Below is a small trained network, with its code and all its weights. Each question gives an input and a class and asks what happens when units are switched off, that is, made to give their printed mean instead of their output.

import numpy as np


def w(rows, s, z=0):
    codes = np.array(rows[::2]) - 128.0
    scale = np.full(codes.shape[1], s)
    scale[-1] = z or s
    return codes * scale


def f(y):
    return np.maximum(y, 0)


def log_softmax(a):
    a = a - a.max(-1, keepdims=True)
    return a - np.log(np.exp(a).sum(-1, keepdims=True))


def net(x, mask):
    res = np.array(x, float).reshape(1, 8) / 4 @ E
    y = f(res @ A[0][:, :-1].T + A[0][:, -1])
    res = res + np.where(mask, y, B[0][:, -1]) @ B[0][:, :-1]
    return log_softmax(res[-1] @ U[:, :-1].T + U[:, -1])


A, B = {}, {}
E = w([
[171,177,149,192,87],'x0',
[163,176,146,142,229],'x1',
[143,3,147,212,149],'x2',
[70,171,157,116,219],'x3',
[208,105,12,71,166],'x4',
[154,179,108,121,95],'x5',
[18,161,36,118,118],'x6',
[196,88,135,241,126],'x7',
],0.0048)
A[0] = w([
[159,130,94,115,148,94],'n0',
[130,126,128,127,128,113],'n1',
[205,122,144,135,187,180],'n2',
[220,123,151,136,196,197],'n3',
[126,159,108,159,144,61],'n4',
[154,156,90,82,136,253],'n5',
[133,137,108,98,79,212],'n6',
[133,121,117,137,121,184],'n7',
[162,125,94,103,146,155],'n8',
[90,107,140,167,127,81],'n9',
[177,8,174,145,91,144],'n10',
[145,184,99,102,127,222],'n11',
[156,166,152,63,107,62],'n12',
[67,108,126,47,163,158],'n13',
[107,127,97,171,116,92],'n14',
[174,126,90,77,145,178],'n15',
[82,104,129,55,154,145],'n16',
[161,110,116,106,95,72],'n17',
[148,116,124,102,91,166],'n18',
[147,122,122,120,124,55],'n19',
[167,100,116,100,54,179],'n20',
[129,183,240,80,131,94],'n21',
],0.018,0.0031)
B[0] = w([
[166,129,105,133,104,170],'n0',
[128,128,129,129,126,129],'n1',
[104,87,124,216,137,233],'n2',
[107,76,130,233,152,254],'n3',
[97,126,160,155,106,149],'n4',
[113,125,54,111,107,227],'n5',
[104,70,102,116,157,198],'n6',
[117,130,131,110,110,154],'n7',
[139,136,87,143,96,187],'n8',
[141,182,110,104,141,163],'n9',
[254,132,123,145,26,245],'n10',
[146,79,73,78,117,216],'n11',
[73,150,67,108,114,184],'n12',
[188,157,66,135,200,235],'n13',
[73,157,133,102,126,154],'n14',
[105,156,59,137,96,213],'n15',
[171,168,97,145,186,214],'n16',
[87,108,147,122,107,163],'n17',
[83,119,139,132,103,172],'n18',
[124,120,139,122,112,137],'n19',
[96,53,141,91,124,208],'n20',
[121,75,227,73,182,216],'n21',
],0.038,0.0083)
U = w([
[3,234,149,95,108,124],'0',
[146,87,104,193,67,133],'1',
[227,206,133,78,110,125],'2',
[107,168,25,133,190,114],'3',
[88,96,154,180,179,128],'4',
[170,146,189,134,112,2],'5',
[49,72,111,35,109,199],'6',
[91,113,251,116,214,141],'7',
],0.0051,0.0078)

Each question gives the input, the list of numbers given to net, and the class t.
The units are the neurons (one row each of A and B). Each row of codes is followed by its name. A weight is (code - 128) times the scale printed after its matrix; where a second scale follows, it is the last column's (A, B and U).
mask holds one flag per neuron, in row order. A switched-off neuron (its flag False) gives its mean, the last column of its row in B, instead of its output. The means were averaged over made-up inputs and are rounded, as every weight is.
A unit's drop is (log p(t) with every unit on - log p(t) with that unit switched off) / (log p(t) with every unit on - log p(t) with every unit switched off).
The circuit of an input: a set's keep is (log p(t) with only the set's units on - log p(t) with every unit switched off) / (log p(t) with every unit on - log p(t) with every unit switched off). Starting from the 12 units with the biggest drops (on a tie, the unit counted first), units are removed one at a time, each time the one whose removal leaves the highest keep (on an exact tie, the one counted first), for as long as the keep stays at least 0.8.
units of the circuit, in order: the units of the circuit, biggest drop first
k most important neurons: the k neurons with the biggest drops, biggest first
drop when u is switched off: that unit's drop, to one decimal
input [-2,-5,-4,8,-5,3,-7,-7], class 7: units of the circuit, in order => n21
input [7,-4,1,-2,-6,-1,3,-6], class 6: units of the circuit, in order => n3; n13
input [-6,7,-1,2,-6,8,-7,7], class 4: units of the circuit, in order => n3; n21
input [8,5,-4,1,-3,3,-2,3], class 4: 2 most important neurons => n3; n2
input [-8,-4,3,-3,8,-7,-6,-8], class 3: 2 most important neurons => n13; n16
input [-5,-4,3,-5,-7,6,2,0], class 6: 3 most important neurons => n3; n20; n2
input [4,8,6,2,-5,2,5,4], class 4: 2 most important neurons => n10; n21
input [7,5,-4,-6,6,-1,2,-7], class 6: 2 most important neurons => n11; n13
input [-6,3,3,-3,-7,-2,-4,-7], class 2: drop when n3 is switched off => 0.1
input [8,-1,-3,-2,-7,2,-3,3], class 7: drop when n21 is switched off => 0.2
input [7,-8,-6,-8,-1,5,8,-3], class 6: drop when n6 is switched off => 0.0
